Below are the code and all the weights of a small trained network. Each question names an input and a target symbol and asks about switching units off, where a switched-off unit gives its printed mean instead of its output.

import numpy as np


def w(rows, s, z=0):
    codes = np.array(rows[::2]) - 128.0
    scale = np.full(codes.shape[1], s)
    scale[-1] = z or s
    return codes * scale


def f(y):
    return np.maximum(y, 0)


def softmax(a):
    e = np.exp(a - a.max(-1, keepdims=True))
    return e / e.sum(-1, keepdims=True)


def log_softmax(a):
    a = a - a.max(-1, keepdims=True)
    return a - np.log(np.exp(a).sum(-1, keepdims=True))


def net(x, mask):
    ids = ['αβδζημπσφ'.index(c) for c in x.split()]
    T = len(ids)
    res = E[ids] + P[:T]
    u = 0
    for l in range(3):
        q, k, v = (res @ M[l].T for M in (Q, K, V))
        z = softmax(np.where(np.tri(T) > 0, q @ k.T / 2**0.5, -1e9)) @ v
        res = res + np.where(mask[u], z, O[l][:, -1]) @ O[l][:, :-1]
        u += 1
        y = f(res @ A[l][:, :-1].T + A[l][:, -1])
        res = res + np.where(mask[u : u + 8], y, B[l][:, -1]) @ B[l][:, :-1]
        u += 8
    return log_softmax(res[-1] @ U[:, :-1].T + U[:, -1])


Q, K, V, O, A, B = {}, {}, {}, {}, {}, {}
E = w([
[157,181,66,153,203,144,124],'α',
[36,189,155,116,187,61,38],'β',
[200,103,203,111,171,56,168],'δ',
[83,117,94,110,153,118,254],'ζ',
[111,169,48,63,40,92,171],'η',
[15,119,24,116,36,156,173],'μ',
[113,25,179,112,69,81,109],'π',
[75,170,147,173,19,100,145],'σ',
[128,30,79,188,111,66,100],'φ',
],0.015)
P = w([
[105,126,205,13,90,254,162],'0',
[130,143,162,194,155,13,201],'1',
[131,134,159,200,139,18,209],'2',
[113,140,155,207,147,19,192],'3',
[92,137,131,197,120,20,186],'4',
[110,151,155,208,152,7,181],'5',
[77,134,138,197,108,12,187],'6',
[86,140,150,208,127,22,184],'7',
[67,147,138,209,127,17,178],'8',
[81,156,140,213,134,6,167],'9',
],0.0063)
Q[0] = w([
[114,111,192,115,144,149,83],'0.h0',
[162,169,144,77,61,254,100],'0.h0',
],0.0097)
K[0] = w([
[158,76,111,180,134,123,85],'0.h0',
[148,143,62,254,86,52,118],'0.h0',
],0.0086)
V[0] = w([
[101,189,165,128,143,86,152],'0.h0',
[178,144,133,255,25,53,200],'0.h0',
],0.0062)
O[0] = w([
[253,172,243,229,87,91,234,249],'0.h0',
[202,29,178,20,221,6,178,47],'0.h0',
],0.0058,0.0018)
A[0] = w([
[199,42,122,148,175,120,161,240],'0.n0',
[91,38,120,155,158,76,171,222],'0.n1',
[103,32,185,89,115,122,53,187],'0.n2',
[110,235,76,93,189,140,167,16],'0.n3',
[254,140,149,161,145,91,147,82],'0.n4',
[143,139,125,107,100,55,197,249],'0.n5',
[96,115,143,92,129,88,124,157],'0.n6',
[93,98,129,164,158,122,211,248],'0.n7',
],0.0076,0.002)
B[0] = w([
[113,128,1,105,94,179,53,186],'0.n0',
[167,138,112,151,166,98,19,233],'0.n1',
[151,68,146,225,222,151,205,156],'0.n2',
[200,103,163,205,88,133,209,176],'0.n3',
[80,152,162,55,134,92,94,183],'0.n4',
[139,200,129,82,209,30,119,254],'0.n5',
[175,108,150,136,139,200,145,167],'0.n6',
[91,164,106,143,187,38,118,230],'0.n7',
],0.0058,0.0085)
Q[1] = w([
[128,158,79,199,110,9,186],'1.h0',
[88,120,110,186,235,41,4],'1.h0',
],0.0043)
K[1] = w([
[156,92,173,102,24,157,94],'1.h0',
[125,76,149,133,72,254,206],'1.h0',
],0.0079)
V[1] = w([
[155,188,119,90,119,17,103],'1.h0',
[159,153,1,38,102,80,104],'1.h0',
],0.0057)
O[1] = w([
[146,191,182,85,127,29,14,12],'1.h0',
[127,229,45,255,237,88,112,52],'1.h0',
],0.0088,0.0011)
A[1] = w([
[117,148,168,133,125,88,213,105],'1.n0',
[214,131,24,107,39,173,166,109],'1.n1',
[159,158,82,128,87,105,102,135],'1.n2',
[95,128,121,179,160,117,167,128],'1.n3',
[149,157,186,111,162,97,86,99],'1.n4',
[113,52,128,107,110,140,134,251],'1.n5',
[113,64,73,151,88,185,1,32],'1.n6',
[146,89,148,235,147,87,87,43],'1.n7',
],0.0087,0.0018)
B[1] = w([
[48,124,189,108,151,78,114,237],'1.n0',
[197,144,79,136,119,144,173,157],'1.n1',
[95,143,117,181,148,36,84,190],'1.n2',
[130,106,130,159,72,85,107,230],'1.n3',
[132,76,81,129,96,254,110,241],'1.n4',
[143,204,97,152,100,56,180,158],'1.n5',
[98,102,144,158,142,54,46,156],'1.n6',
[217,111,106,95,67,103,210,255],'1.n7',
],0.0065,0.0076)
Q[2] = w([
[149,165,160,152,147,2,161],'2.h0',
[88,113,134,183,102,26,146],'2.h0',
],0.0087)
K[2] = w([
[119,137,138,119,109,194,175],'2.h0',
[147,118,171,118,136,244,161],'2.h0',
],0.012)
V[2] = w([
[137,97,53,79,72,255,135],'2.h0',
[228,135,166,172,189,164,52],'2.h0',
],0.0057)
O[2] = w([
[93,81,49,49,31,123,83,243],'2.h0',
[5,229,86,3,111,145,236,2],'2.h0',
],0.0074,0.0032)
A[2] = w([
[140,66,107,61,83,138,138,97],'2.n0',
[146,113,192,255,248,114,128,70],'2.n1',
[121,177,228,126,132,139,175,251],'2.n2',
[177,84,174,21,119,150,229,239],'2.n3',
[95,93,82,165,78,114,55,132],'2.n4',
[106,154,92,165,130,47,106,172],'2.n5',
[94,163,214,171,50,134,162,83],'2.n6',
[240,217,75,139,147,151,193,225],'2.n7',
],0.0078,0.0025)
B[2] = w([
[48,88,93,201,114,140,91,163],'2.n0',
[43,107,136,119,90,218,148,229],'2.n1',
[146,194,135,108,231,115,81,151],'2.n2',
[138,172,76,105,121,53,65,148],'2.n3',
[214,138,166,45,152,211,209,193],'2.n4',
[167,150,111,69,136,208,126,249],'2.n5',
[115,115,155,172,154,90,209,149],'2.n6',
[87,136,167,254,175,77,72,175],'2.n7',
],0.008,0.016)
U = w([
[79,147,63,105,50,157,159,169],'α',
[90,112,195,107,77,208,101,172],'β',
[169,206,81,113,103,74,111,150],'δ',
[145,158,71,195,104,124,130,142],'ζ',
[130,44,123,167,93,63,144,105],'η',
[171,183,193,141,44,92,216,142],'μ',
[97,61,71,123,236,100,254,56],'π',
[201,122,103,116,138,164,188,2],'σ',
[114,64,150,75,164,113,40,186],'φ',
],0.0064,0.0025)

Each question gives the input, a string of symbols that net reads in full, and the target symbol t.
The units are the heads (2 rows each of Q, K, V and O) and the neurons (one row each of A and B). Each row of codes is followed by its name. A weight is (code - 128) times the scale printed after its matrix; where a second scale follows, it is the last column's (O, A, B and U).
mask holds one flag per unit, layer by layer, with each layer's heads first. A switched-off unit (its flag False) gives its mean, the last column of its rows in O or B, instead of its output. The means were averaged over made-up inputs and are rounded, as every weight is.
A unit's drop is (log p(t) with every unit on - log p(t) with that unit switched off) / (log p(t) with every unit on - log p(t) with every unit switched off).
The circuit of an input: a set's keep is (log p(t) with only the set's units on - log p(t) with every unit switched off) / (log p(t) with every unit on - log p(t) with every unit switched off). Starting from the 12 units with the biggest drops (on a tie, the unit counted first), units are removed one at a time, each time the one whose removal leaves the highest keep (on an exact tie, the one counted first), for as long as the keep stays at least 0.8.
units of the circuit, in order: the units of the circuit, biggest drop first
unit that matters most: the unit with the biggest drop
top k neurons: the k neurons with the biggest drops, biggest first
top k neurons in layer l: the k neurons of layer l with the biggest drops, biggest first
input β σ δ α δ β φ η β, target μ: top neuron -> [2.n6]
input η δ η μ σ β, target ζ: units of the circuit, in order -> [1.h0; 2.h0; 1.n4]
input α η φ α ζ ζ σ δ α, target α: top 2 neurons -> [0.n5; 0.n7]
input ζ φ α, target β: top 2 neurons in layer 0 -> [0.n1; 0.n0]
input ζ δ δ, target β: top 2 neurons in layer 1 -> [1.n4; 1.n0]
input ζ β β δ δ α, target β: top 2 neurons -> [2.n1; 0.n1]
input α α α δ φ ζ η σ φ, target α: top 4 neurons in layer 0 -> [0.n5; 0.n7; 0.n3; 0.n4]
input δ σ π δ μ φ ζ φ σ η, target δ: units of the circuit, in order -> [2.n1; 1.h0]
input π φ ζ α η, target η: top 2 neurons in layer 2 -> [2.n0; 2.n5]
input ζ ζ η β σ ζ π μ φ, target β: top 2 neurons -> [2.n1; 1.n4]
input σ β φ, target φ: units of the circuit, in order -> [0.h0; 1.h0]
input μ ζ ζ β φ ζ ζ, target σ: top 3 neurons -> [2.n4; 0.n1; 2.n5]
input μ φ φ δ α η π, target σ: top 3 neurons -> [2.n4; 0.n1; 2.n7]
input δ ζ α ζ δ ζ σ η μ, target δ: unit that matters most -> 2.n1
input π α δ, target η: top 3 neurons -> [0.n2; 2.n5; 1.n5]
input ζ ζ β φ α π ζ, target β: top 2 neurons -> [2.n1; 1.n0]
input π μ β φ, target σ: top 2 neurons -> [2.n4; 1.n5]
input μ μ μ μ μ β ζ η η, target σ: top 3 neurons -> [2.n4; 2.n5; 0.n1]
input η ζ δ β β μ π η μ δ, target ζ: top 2 neurons in layer 1 -> [1.n7; 1.n4]
input μ ζ δ β, target σ: top 2 neurons -> [2.n4; 0.n5]
input π η η π δ δ, target φ: unit that matters most -> 1.n7
input σ β ζ α α ζ μ φ φ φ, target σ: top 4 neurons in layer 2 -> [2.n4; 2.n5; 2.n7; 2.n0]
input α η α ζ δ π ζ, target α: top 3 neurons in layer 0 -> [0.n5; 0.n7; 0.n3]
